Moves between objects:
q58: l>q989, e>q476, n>q965, z>q317, u>q331
q413: l>q140, e>q182, n>q237, z>q349, u>q185
q241: l>q219, e>q86, n>q994, z>q277, u>q17
q482: l>q57, e>q17, n>q246, z>q544, u>q433
q989: l>q15, e>q679, n>q476, z>q831, u>q428
q526: l>q77, e>q888, n>q19, z>q330, u>q42
q813: l>q526, e>q19, n>q392, z>q104, u>q204
q821: l>q570, e>q554, n>q22, z>q333, u>q727
q904: l>q559, e>q886, n>q831, z>q416, u>q618
q368: l>q232, e>q674, n>q333, z>q405, u>q95
q84: l>q35, e>q317, n>q428, z>q618, u>q367
q42: l>q104, e>q862, n>q31, z>q521, u>q674
q299: l>q390, e>q720, n>q412, z>q207, u>q413
q237: l>q182, e>q65, n>q491, z>q384, u>q960
q277: l>q331, e>q241, n>q781, z>q305, u>q482
q920: l>q276, e>q77, n>q526, z>q773, u>q30
q384: l>q413, e>q237, n>q903, z>q849, u>q647
q205: l>q272, e>q797, n>q92, z>q857, u>q207
q61: l>q618, e>q776, n>q978, z>q476, u>q640
q594: l>q407, e>q121, n>q378, z>q797, u>q720
q364: l>q781, e>q50, n>q898, z>q17, u>q242
q207: l>q747, e>q299, n>q650, z>q378, u>q349
q476: l>q679, e>q61, n>q367, z>q58, u>q219
q727: l>q602, e>q873, n>q857, z>q501, u>q594
q781: l>q241, e>q994, n>q50, z>q48, u>q246
q640: l>q965, e>q890, n>q418, z>q219, u>q781
q797: l>q383, e>q594, n>q533, z>q205, u>q299
q679: l>q551, e>q618, n>q61, z>q989, u>q953
q994: l>q86, e>q544, n>q915, z>q781, u>q707
q650: l>q299, e>q412, n>q910, z>q140, u>q384
q837: l>q759, e>q773, n>q665, z>q79, u>q888
q953: l>q58, e>q965, n>q640, z>q428, u>q277
q294: l>q924, e>q602, n>q727, z>q95, u>q383
q22: l>q554, e>q397, n>q383, z>q939, u>q857
q407: l>q501, e>q160, n>q121, z>q383, u>q92
q978: l>q776, e>q331, n>q277, z>q367, u>q418
q77: l>q265, e>q506, n>q888, z>q920, u>q104
q433: l>q915, e>q759, n>q837, z>q898, u>q77
q536: l>q405, e>q924, n>q294, z>q538, u>q22
q230: l>q157, e>q545, n>q551, z>q437, u>q831
q140: l>q207, e>q650, n>q182, z>q47, u>q849
q79: l>q433, e>q837, n>q766, z>q265, u>q526
q707: l>q364, e>q898, n>q265, z>q246, u>q773
q92: l>q797, e>q533, n>q620, z>q390, u>q650
q86: l>q640, e>q418, n>q544, z>q241, u>q364
q50: l>q994, e>q915, n>q433, z>q364, u>q276
q17: l>q48, e>q364, n>q707, z>q482, u>q759
q776: l>q84, e>q428, n>q331, z>q61, u>q890
q330: l>q920, e>q526, n>q813, z>q665, u>q521
q763: l>q491, e>q157, n>q230, z>q785, u>q904
q104: l>q330, e>q813, n>q862, z>q30, u>q167
q747: l>q857, e>q390, n>q299, z>q121, u>q47
q57: l>q305, e>q48, n>q17, z>q418, u>q915
q412: l>q720, e>q798, n>q853, z>q650, u>q237
q30: l>q665, e>q104, n>q42, z>q916, u>q232
q554: l>q538, e>q95, n>q397, z>q821, u>q873
q428: l>q317, e>q953, n>q219, z>q776, u>q305
q242: l>q246, e>q276, n>q920, z>q759, u>q766
q437: l>q763, e>q230, n>q15, z>q559, u>q35
q929: l>q195, e>q647, n>q535, z>q491, u>q437
q47: l>q378, e>q140, n>q413, z>q620, u>q853
q195: l>q853, e>q185, n>q647, z>q65, u>q763
q185: l>q849, e>q298, n>q960, z>q195, u>q157
q276: l>q707, e>q265, n>q77, z>q242, u>q665
q910: l>q412, e>q853, n>q195, z>q182, u>q903
q785: l>q903, e>q763, n>q437, z>q960, u>q416
q647: l>q185, e>q960, n>q990, z>q929, u>q230
q272: l>q22, e>q383, n>q797, z>q873, u>q747
q405: l>q392, e>q368, n>q924, z>q31, u>q554
q501: l>q294, e>q727, n>q160, z>q397, u>q797
q19: l>q888, e>q450, n>q232, z>q813, u>q31
q15: l>q230, e>q551, n>q679, z>q886, u>q317
q559: l>q785, e>q437, n>q886, z>q990, u>q926
q990: l>q960, e>q559, n>q904, z>q535, u>q551
q506: l>q79, e>q766, n>q916, z>q77, u>q813
q545: l>q535, e>q416, n>q926, z>q230, u>q989
q392: l>q19, e>q232, n>q368, z>q862, u>q538
q849: l>q349, e>q384, n>q298, z>q853, u>q929
q759: l>q681, e>q242, n>q773, z>q433, u>q506
q916: l>q766, e>q30, n>q521, z>q888, u>q392
q450: l>q916, e>q521, n>q167, z>q19, u>q405
q886: l>q437, e>q15, n>q989, z>q904, u>q84
q551: l>q545, e>q926, n>q618, z>q15, u>q58
q538: l>q31, e>q536, n>q95, z>q570, u>q939
q798: l>q620, e>q349, n>q849, z>q412, u>q65
q720: l>q92, e>q620, n>q798, z>q299, u>q182
q857: l>q873, e>q205, n>q390, z>q160, u>q378
q903: l>q237, e>q491, n>q763, z>q298, u>q990
q831: l>q886, e>q989, n>q58, z>q35, u>q776
q570: l>q204, e>q538, n>q554, z>q674, u>q602
q965: l>q476, e>q367, n>q890, z>q953, u>q241
q773: l>q242, e>q920, n>q330, z>q837, u>q916
q602: l>q333, e>q939, n>q873, z>q294, u>q407
q521: l>q30, e>q42, n>q204, z>q450, u>q368
q305: l>q978, e>q277, n>q48, z>q890, u>q544
q418: l>q890, e>q57, n>q482, z>q86, u>q50
q915: l>q544, e>q681, n>q759, z>q50, u>q265
q31: l>q862, e>q405, n>q536, z>q204, u>q821
q853: l>q798, e>q849, n>q185, z>q910, u>q491
q535: l>q647, e>q990, n>q416, z>q157, u>q15
q665: l>q773, e>q330, n>q104, z>q766, u>q450
q331: l>q428, e>q219, n>q241, z>q978, u>q57
q620: l>q533, e>q47, n>q349, z>q720, u>q910
q862: l>q813, e>q392, n>q405, z>q42, u>q570
q160: l>q727, e>q857, n>q747, z>q407, u>q533
q219: l>q953, e>q640, n>q86, z>q331, u>q48
q397: l>q95, e>q501, n>q407, z>q22, u>q205
q65: l>q910, e>q195, n>q929, z>q237, u>q785
q246: l>q17, e>q707, n>q276, z>q681, u>q837
q383: l>q397, e>q407, n>q594, z>q272, u>q390
q898: l>q50, e>q433, n>q79, z>q707, u>q920
q121: l>q160, e>q747, n>q207, z>q594, u>q620
q367: l>q61, e>q978, n>q305, z>q965, u>q86
q766: l>q837, e>q665, n>q30, z>q506, u>q19
q681: l>q482, e>q246, n>q242, z>q915, u>q79
q349: l>q47, e>q413, n>q384, z>q798, u>q195
q265: l>q898, e>q79, n>q506, z>q276, u>q330
q167: l>q521, e>q204, n>q570, z>q232, u>q924
q416: l>q990, e>q904, n>q35, z>q545, u>q679
q157: l>q929, e>q535, n>q545, z>q763, u>q886
q926: l>q416, e>q35, n>q84, z>q551, u>q476
q888: l>q506, e>q916, n>q450, z>q526, u>q862
q924: l>q368, e>q333, n>q602, z>q536, u>q397
q533: l>q594, e>q378, n>q47, z>q92, u>q412
q35: l>q904, e>q831, n>q317, z>q926, u>q61
q873: l>q939, e>q272, n>q205, z>q727, u>q121
q939: l>q821, e>q22, n>q272, z>q602, u>q160
q960: l>q298, e>q785, n>q559, z>q647, u>q545
q182: l>q650, e>q910, n>q65, z>q413, u>q298
q390: l>q205, e>q92, n>q720, z>q747, u>q140
q674: l>q167, e>q570, n>q821, z>q368, u>q294
q232: l>q450, e>q167, n>q674, z>q392, u>q536
q333: l>q674, e>q821, n>q939, z>q924, u>q501
q95: l>q536, e>q294, n>q501, z>q554, u>q272
q618: l>q926, e>q84, n>q776, z>q679, u>q965
q544: l>q418, e>q482, n>q681, z>q994, u>q898
q298: l>q384, e>q903, n>q785, z>q185, u>q535
q890: l>q367, e>q305, n>q57, z>q640, u>q994
q317: l>q831, e>q58, n>q953, z>q84, u>q978
q48: l>q277, e>q781, n>q364, z>q57, u>q681
q378: l>q121, e>q207, n>q140, z>q533, u>q798
q204: l>q42, e>q31, n>q538, z>q167, u>q333
q491: l>q65, e>q929, n>q157, z>q903, u>q559

The rows follow the links: the fewer symbols apart two objects are, the more alike their rows tend to be.

Row, then object:
-97	25	-90	1	-31	135	88	-33	-51	96	89	-146	-190	-163	-32	131	6	73	122	-120	-61	-132	112	-16	-84	72	51	44	25	36	-90	197	64	213	25	18	-219	7	2	190	26	54	-14	-149	12	-29	-131	-145	-92	126	-20	-106	-48	-230	67	-51	-180
object: q333
89	17	-3	92	38	54	71	36	8	-5	123	152	289	45	-2	-144	45	5	40	164	-129	84	11	-127	105	-225	-35	40	-187	-74	30	117	145	74	-35	-17	-120	52	101	-166	-98	179	236	67	37	-128	-67	89	25	81	-106	-54	-9	20	-106	130	-48
object: q65
-134	5	-15	-34	-62	-13	-2	-9	10	79	50	-170	-296	-122	20	260	-30	46	58	-228	45	-161	-11	50	-100	75	81	-82	154	131	-66	23	-81	60	56	47	1	15	12	195	152	-95	-184	-101	-21	39	-19	-130	-107	-60	33	23	22	-177	160	-80	-39
object: q167
97	-61	6	-113	78	-134	119	109	60	34	-32	99	118	32	80	-210	-171	-34	-14	92	-71	98	-154	34	54	-63	44	177	-79	-161	128	-266	-60	-134	53	56	67	-24	-19	-53	-177	49	17	67	30	75	131	63	148	104	-90	-36	-90	156	-35	95	228
object: q926
118	-50	-26	-117	91	-55	109	67	6	-4	-103	80	115	33	31	-266	-131	-44	-34	146	-58	110	-67	54	38	45	2	222	-84	-203	104	-212	-23	-110	31	16	23	-53	-76	-44	-227	44	50	37	28	69	107	48	169	154	-59	-73	-114	171	-91	38	165
object: q679
-54	29	55	115	-41	-32	21	55	91	62	272	32	53	-25	55	208	40	64	88	-114	-73	-76	-83	-141	43	-323	55	-175	-38	138	-32	124	48	97	23	58	-38	107	211	-41	154	86	32	36	13	-117	-74	8	-128	-103	-100	53	88	-153	96	127	-23
object: q121
-38	17	-71	-41	-21	129	-104	-135	-136	-74	-222	-125	-174	-28	-113	-21	75	-28	-64	16	123	-15	198	108	-104	367	-76	39	107	-9	-76	84	-11	20	-51	-93	-30	-82	-185	104	5	-122	-60	-93	-36	66	-40	-69	3	34	157	-32	-19	10	-41	-187	-150
object: q773
85	-38	80	-19	52	-178	49	116	121	7	61	147	180	84	99	-99	-105	-25	-27	59	-54	88	-208	-24	96	-231	41	12	-79	-50	108	-221	-55	-150	30	60	137	38	87	-138	-57	55	22	132	20	13	129	113	82	-44	-99	59	9	136	-4	143	231
object: q230
-59	54	46	148	-62	22	-25	19	58	33	239	30	65	-12	24	206	97	57	74	-77	-57	-75	-21	-140	38	-280	35	-207	-32	159	-58	196	76	122	-19	26	-52	100	185	-55	162	74	59	20	5	-126	-107	9	-151	-120	-62	51	103	-160	65	93	-94
object: q205
0	-14	-12	11	28	-25	194	123	91	135	246	48	72	-83	92	15	-109	68	142	-46	-197	-34	-102	-105	47	-293	102	71	-122	-37	38	18	61	114	67	95	-153	66	154	11	-63	183	85	-15	57	-73	-47	-23	-14	123	-192	-83	-52	-126	52	159	44
object: q140
-127	-1	-45	-46	-53	14	53	5	-2	106	64	-185	-298	-148	19	229	-45	71	93	-222	-1	-167	9	37	-105	78	94	-17	117	92	-79	48	-53	104	70	49	-70	15	17	224	107	-51	-164	-135	-2	40	-39	-155	-94	19	0	-26	-17	-216	148	-66	-55
object: q405
90	2	45	-10	22	-23	-153	-77	-50	-145	-236	73	107	154	-56	-167	69	-90	-165	159	135	129	40	73	29	171	-115	-15	22	-55	33	-102	-37	-175	-67	-84	176	-58	-127	-130	-32	-110	18	95	-34	56	97	115	98	-82	125	77	28	238	-120	-66	58
object: q219
62	-1	-26	51	54	61	146	62	21	47	150	110	220	-9	21	-129	-20	28	92	120	-173	45	3	-127	76	-220	15	95	-176	-96	38	101	143	112	-10	20	-183	44	84	-93	-132	205	208	20	54	-110	-83	36	25	153	-140	-103	-57	-44	-74	136	-37
object: q853
-78	47	2	45	-71	77	-190	-142	-81	-81	-132	-109	-173	11	-91	156	140	-9	-70	-74	164	-55	133	62	-83	227	-75	-154	147	129	-108	136	-27	15	-56	-79	64	-28	-88	58	164	-158	-101	-43	-60	19	-42	-36	-83	-138	169	74	85	-32	18	-152	-153
object: q888
86	-51	64	-55	59	-175	82	119	111	22	46	132	155	71	105	-123	-137	-37	-17	58	-72	85	-204	-7	96	-193	54	61	-74	-83	123	-256	-70	-153	45	64	128	15	64	-105	-88	46	11	114	24	37	132	94	99	-9	-106	35	-20	145	2	135	249
object: q416
104	-55	-11	-110	84	-96	122	90	32	19	-67	87	103	26	55	-249	-159	-45	-23	117	-74	100	-105	54	50	-6	27	206	-78	-184	121	-242	-45	-124	44	40	46	-41	-48	-48	-204	48	31	50	34	74	116	50	169	131	-84	-61	-103	155	-67	64	194
object: q831
-45	8	56	73	-29	-62	83	89	112	96	287	32	50	-52	92	186	-19	69	117	-116	-117	-79	-135	-129	50	-345	97	-119	-42	104	-5	51	25	87	52	82	-40	108	205	-19	102	112	14	27	30	-87	-39	-7	-105	-60	-136	33	53	-148	106	142	23
object: q92
-22	-29	-74	-131	6	33	-4	-53	-98	-9	-227	-136	-223	-58	-45	-63	-61	-25	-50	-31	87	-18	91	155	-104	359	-10	136	116	-68	-12	-94	-87	-44	25	-32	13	-104	-193	159	-70	-124	-126	-100	-18	135	51	-88	64	90	105	-53	-88	41	-8	-165	-6
object: q433
-80	42	-80	65	-40	176	49	-51	-69	59	103	-94	-90	-116	-53	108	65	65	108	-61	-58	-99	155	-59	-54	21	1	-8	-10	49	-99	281	120	227	-19	-19	-241	19	28	117	31	78	60	-124	8	-89	-168	-115	-103	94	-14	-92	-6	-219	19	-32	-233
object: q294
119	-22	-20	-54	67	15	-26	-34	-65	-91	-209	87	146	95	-45	-293	-7	-73	-102	211	28	145	57	63	34	168	-86	148	-58	-165	65	-98	10	-112	-44	-74	36	-72	-137	-107	-177	-7	89	46	3	42	58	87	148	92	47	-39	-64	216	-152	-31	49
object: q776
-22	-14	10	20	4	-52	171	126	107	134	277	39	52	-82	102	90	-95	66	143	-91	-179	-66	-130	-116	44	-318	118	11	-87	21	24	7	43	96	73	100	-102	89	178	18	0	154	33	0	51	-78	-38	-26	-43	55	-181	-49	-16	-144	87	158	62
object: q720
-43	29	-53	-8	-30	125	-133	-137	-132	-81	-208	-120	-162	-1	-115	10	114	-26	-70	0	148	-21	199	94	-90	342	-83	-18	106	29	-83	116	-1	21	-58	-98	-11	-69	-168	81	35	-130	-54	-86	-46	48	-43	-57	-22	-17	170	-6	6	-3	-43	-189	-164
object: q77
118	-31	-36	-75	81	9	24	-6	-47	-67	-186	83	137	76	-34	-297	-44	-67	-75	206	6	140	33	61	33	145	-71	179	-74	-186	79	-120	12	-102	-30	-49	12	-74	-127	-83	-208	15	85	41	11	61	68	78	161	130	28	-57	-89	207	-144	-20	72
object: q476
-8	-15	-3	9	29	-37	190	127	93	139	255	44	68	-86	96	34	-113	68	134	-56	-185	-46	-121	-104	48	-302	114	46	-108	-21	38	4	53	109	73	102	-133	78	172	12	-45	167	66	-8	57	-69	-41	-27	-29	105	-188	-71	-36	-131	61	159	45
object: q47
93	8	27	107	32	25	23	24	38	-34	109	175	310	86	3	-131	61	-13	12	169	-96	104	-10	-130	120	-248	-54	-22	-177	-44	45	91	126	17	-55	-20	-58	52	100	-205	-61	153	221	99	26	-126	-52	128	20	11	-82	-2	24	53	-103	136	-14
object: q298
-125	17	9	-10	-75	-15	-72	-32	6	30	24	-153	-270	-73	-3	275	19	36	13	-214	100	-136	-3	48	-91	86	45	-137	166	164	-83	30	-91	30	29	29	56	11	4	151	191	-130	-191	-74	-26	44	-8	-104	-116	-132	60	67	58	-142	143	-88	-43
object: q862

Each walk starts at a row. The symbols on each line, taken left to right, move it on to the next object.
Answer with the object's row; about right is enough.
start 53	1	-34	36	51	57	155	70	26	61	161	96	199	-28	32	-115	-36	30	101	104	-182	37	-9	-125	76	-221	24	105	-180	-92	32	88	140	109	5	26	-186	37	98	-75	-135	209	196	10	52	-100	-86	31	18	165	-146	-113	-63	-53	-52	137	-22
z l u u: 93	10	74	102	16	-48	-18	43	66	-52	110	193	312	120	30	-103	56	-25	-20	138	-56	105	-72	-121	133	-285	-39	-69	-140	-19	66	8	75	-49	-45	-12	42	59	119	-233	-17	102	167	144	16	-101	5	146	19	-63	-75	46	59	100	-84	148	58
e e u e u: 111	-51	-30	-106	92	-44	94	53	-5	-8	-119	84	117	45	21	-287	-118	-49	-32	157	-50	118	-46	60	40	67	-15	226	-77	-202	103	-200	-14	-111	16	0	15	-60	-94	-49	-225	43	56	39	23	68	95	54	176	157	-44	-73	-116	176	-101	23	139
start -127	6	-56	-48	-45	34	70	5	-5	107	81	-173	-288	-157	8	212	-55	70	101	-213	-17	-156	20	31	-111	73	90	0	110	84	-83	64	-34	128	64	53	-100	9	7	238	84	-32	-145	-135	1	31	-51	-158	-97	42	-2	-37	-22	-220	135	-58	-72
z l e n: -127	4	-59	-47	-44	49	75	-1	-18	110	73	-174	-287	-170	10	198	-45	73	105	-200	-29	-155	35	16	-104	81	94	15	94	67	-79	76	-25	146	61	51	-118	12	8	232	66	-17	-130	-150	0	23	-68	-159	-94	57	-8	-61	-34	-222	131	-67	-89
e z e u: -72	40	-70	78	-41	170	36	-61	-66	49	106	-83	-68	-108	-55	117	93	66	106	-43	-60	-94	163	-81	-49	5	2	-26	-22	61	-101	299	134	227	-27	-19	-228	30	47	87	35	78	74	-116	2	-102	-177	-93	-117	77	-4	-86	-2	-211	8	-30	-241
start -62	65	-2	157	-54	132	-34	-55	-25	6	166	-8	39	-39	-39	157	151	53	73	-32	-37	-66	111	-131	8	-132	-25	-150	-33	119	-92	302	126	186	-52	-22	-151	71	109	-18	122	84	106	-38	0	-148	-173	-25	-145	-43	-18	-8	73	-187	18	25	-219
n e n n e z n: 41	-11	-29	26	50	31	184	93	43	86	190	78	155	-53	50	-96	-62	45	118	64	-192	11	-27	-118	63	-235	44	118	-166	-88	38	76	122	115	25	46	-186	44	110	-38	-132	208	167	-3	55	-91	-72	8	16	168	-163	-111	-72	-70	-32	144	-14
l e l l l z: -54	51	47	155	-61	40	-37	-2	44	18	232	24	68	-15	13	201	118	57	68	-76	-45	-69	-2	-142	39	-266	18	-208	-37	151	-67	211	88	128	-26	18	-69	104	176	-55	166	76	66	18	6	-137	-117	6	-153	-108	-57	50	106	-157	58	79	-119
start -69	42	-8	38	-74	95	-184	-149	-88	-88	-143	-119	-162	12	-101	131	147	-12	-76	-48	168	-51	158	64	-83	254	-74	-133	135	124	-100	134	-24	11	-59	-85	48	-37	-93	56	144	-160	-93	-50	-57	19	-47	-40	-82	-124	168	58	72	-27	3	-170	-167
l l l e n: -36	12	-77	-54	-12	118	-85	-131	-135	-54	-226	-126	-175	-31	-104	-30	57	-21	-58	7	125	-17	186	121	-107	380	-69	57	101	-15	-68	68	-14	12	-37	-90	-31	-87	-192	112	-16	-130	-64	-107	-32	69	-28	-80	19	44	155	-44	-39	16	-41	-183	-135
n l n z e z z: -53	35	-37	20	-50	130	-166	-154	-126	-90	-189	-114	-151	0	-115	57	130	-23	-73	-9	156	-24	195	82	-92	308	-86	-61	113	64	-91	139	-6	25	-62	-95	16	-52	-142	65	82	-142	-56	-71	-49	33	-49	-47	-44	-58	178	19	36	-9	-28	-181	-173
start -67	61	0	158	-55	112	-42	-48	-8	4	174	0	47	-28	-35	164	151	60	68	-46	-32	-58	96	-127	22	-166	-23	-168	-38	139	-91	291	126	174	-43	-17	-135	77	123	-27	132	79	102	-10	1	-151	-167	-8	-142	-59	-20	10	83	-171	27	39	-199
n l n l: -57	57	26	165	-61	76	-43	-32	17	11	203	12	63	-14	-17	187	140	57	68	-59	-37	-64	49	-143	24	-218	-8	-188	-36	138	-80	264	110	156	-38	-7	-98	91	149	-55	150	73	85	-6	0	-150	-145	-5	-147	-102	-42	34	103	-169	40	57	-167
l l l e n: -67	53	-63	97	-41	178	27	-60	-64	37	112	-69	-50	-88	-58	121	113	61	101	-44	-54	-90	159	-91	-38	-23	-8	-45	-26	67	-105	306	132	227	-23	-29	-232	30	47	70	49	84	88	-102	9	-109	-184	-81	-118	65	-7	-76	12	-208	13	-20	-241
start 92	12	57	109	22	-7	-8	24	46	-50	108	190	317	107	8	-118	61	-21	-10	158	-73	105	-42	-126	121	-266	-51	-49	-162	-32	41	56	114	-17	-53	-21	-4	56	108	-229	-42	127	205	124	26	-117	-28	140	17	-24	-73	23	46	79	-92	141	13
l l l u: 78	10	-11	86	50	63	88	31	13	2	126	147	272	31	4	-146	25	4	49	159	-139	79	12	-129	100	-229	-25	50	-186	-75	33	119	149	83	-33	-6	-146	46	92	-149	-112	189	231	56	46	-122	-76	80	21	107	-117	-72	-30	1	-100	133	-43
z l z z e: 32	-10	-37	18	41	25	197	101	53	102	199	75	135	-65	58	-80	-75	51	128	43	-195	6	-52	-117	63	-249	57	108	-160	-83	33	58	115	116	36	63	-191	52	116	-19	-123	206	148	-7	59	-95	-72	-6	12	168	-177	-115	-64	-86	-17	140	2
start -27	-16	-79	-108	3	66	-24	-76	-114	-19	-231	-139	-223	-52	-73	-52	-24	-22	-41	-14	92	-17	123	147	-111	378	-34	127	106	-56	-37	-41	-52	-16	-4	-42	-16	-101	-199	155	-58	-123	-103	-108	-33	118	25	-86	52	94	122	-58	-77	29	-19	-171	-50
e e n u: -104	28	21	33	-81	25	-159	-92	-32	-43	-62	-130	-209	-17	-52	228	101	10	-48	-150	148	-94	59	52	-83	151	-20	-188	167	171	-98	87	-67	8	-24	-30	85	-1	-29	85	208	-160	-151	-42	-53	21	-23	-50	-113	-169	133	97	97	-76	90	-128	-95
u e u n e: -65	63	-41	124	-45	164	-10	-60	-51	20	133	-45	-8	-62	-56	121	130	54	90	-35	-44	-73	148	-110	-20	-61	-21	-90	-35	88	-97	317	138	216	-47	-39	-204	41	69	29	77	85	107	-76	2	-123	-177	-55	-129	23	-2	-43	35	-190	8	-4	-242
start -103	12	-88	-8	-24	117	93	-19	-51	104	92	-155	-209	-162	-19	142	-11	73	125	-140	-56	-139	101	-11	-88	76	61	38	33	43	-92	170	51	201	39	24	-211	-2	2	204	35	41	-39	-155	10	-19	-122	-158	-95	116	-27	-94	-44	-231	78	-61	-158
l u e n: -63	61	-18	141	-48	150	-32	-57	-31	9	158	-19	26	-53	-49	143	144	53	78	-33	-42	-69	123	-118	1	-116	-24	-125	-37	109	-95	312	137	198	-46	-31	-168	64	101	-11	104	72	104	-47	-4	-143	-179	-31	-141	-23	-11	-23	63	-183	13	13	-230
u z u n: 19	-14	-23	9	40	5	208	111	66	120	225	57	101	-80	77	-34	-93	60	144	2	-209	-22	-77	-114	51	-265	90	98	-136	-64	39	31	91	116	53	75	-177	60	132	-2	-100	193	113	-17	59	-76	-58	-19	-5	156	-190	-95	-65	-112	19	153	24
start 86	12	11	95	32	46	47	31	22	-28	113	164	294	66	1	-153	49	-3	30	167	-119	94	11	-136	109	-240	-47	13	-183	-68	34	113	147	55	-49	-19	-105	44	99	-184	-91	172	227	73	37	-125	-69	96	21	58	-95	-44	3	35	-103	132	-37
n e n e u: 103	-64	7	-114	86	-114	126	110	54	27	-54	100	111	34	65	-223	-168	-31	-21	101	-69	99	-133	45	48	-35	33	192	-75	-173	119	-255	-50	-125	54	46	56	-32	-33	-48	-191	48	21	55	33	79	127	52	154	118	-94	-42	-102	150	-52	76	215
z l l l: 93	12	84	97	23	-64	-19	49	74	-43	99	193	306	124	35	-87	40	-24	-31	135	-49	113	-93	-111	134	-280	-35	-72	-137	-7	64	-15	57	-63	-39	-2	66	61	118	-232	-12	99	160	145	18	-94	20	149	18	-76	-67	65	67	111	-63	147	79
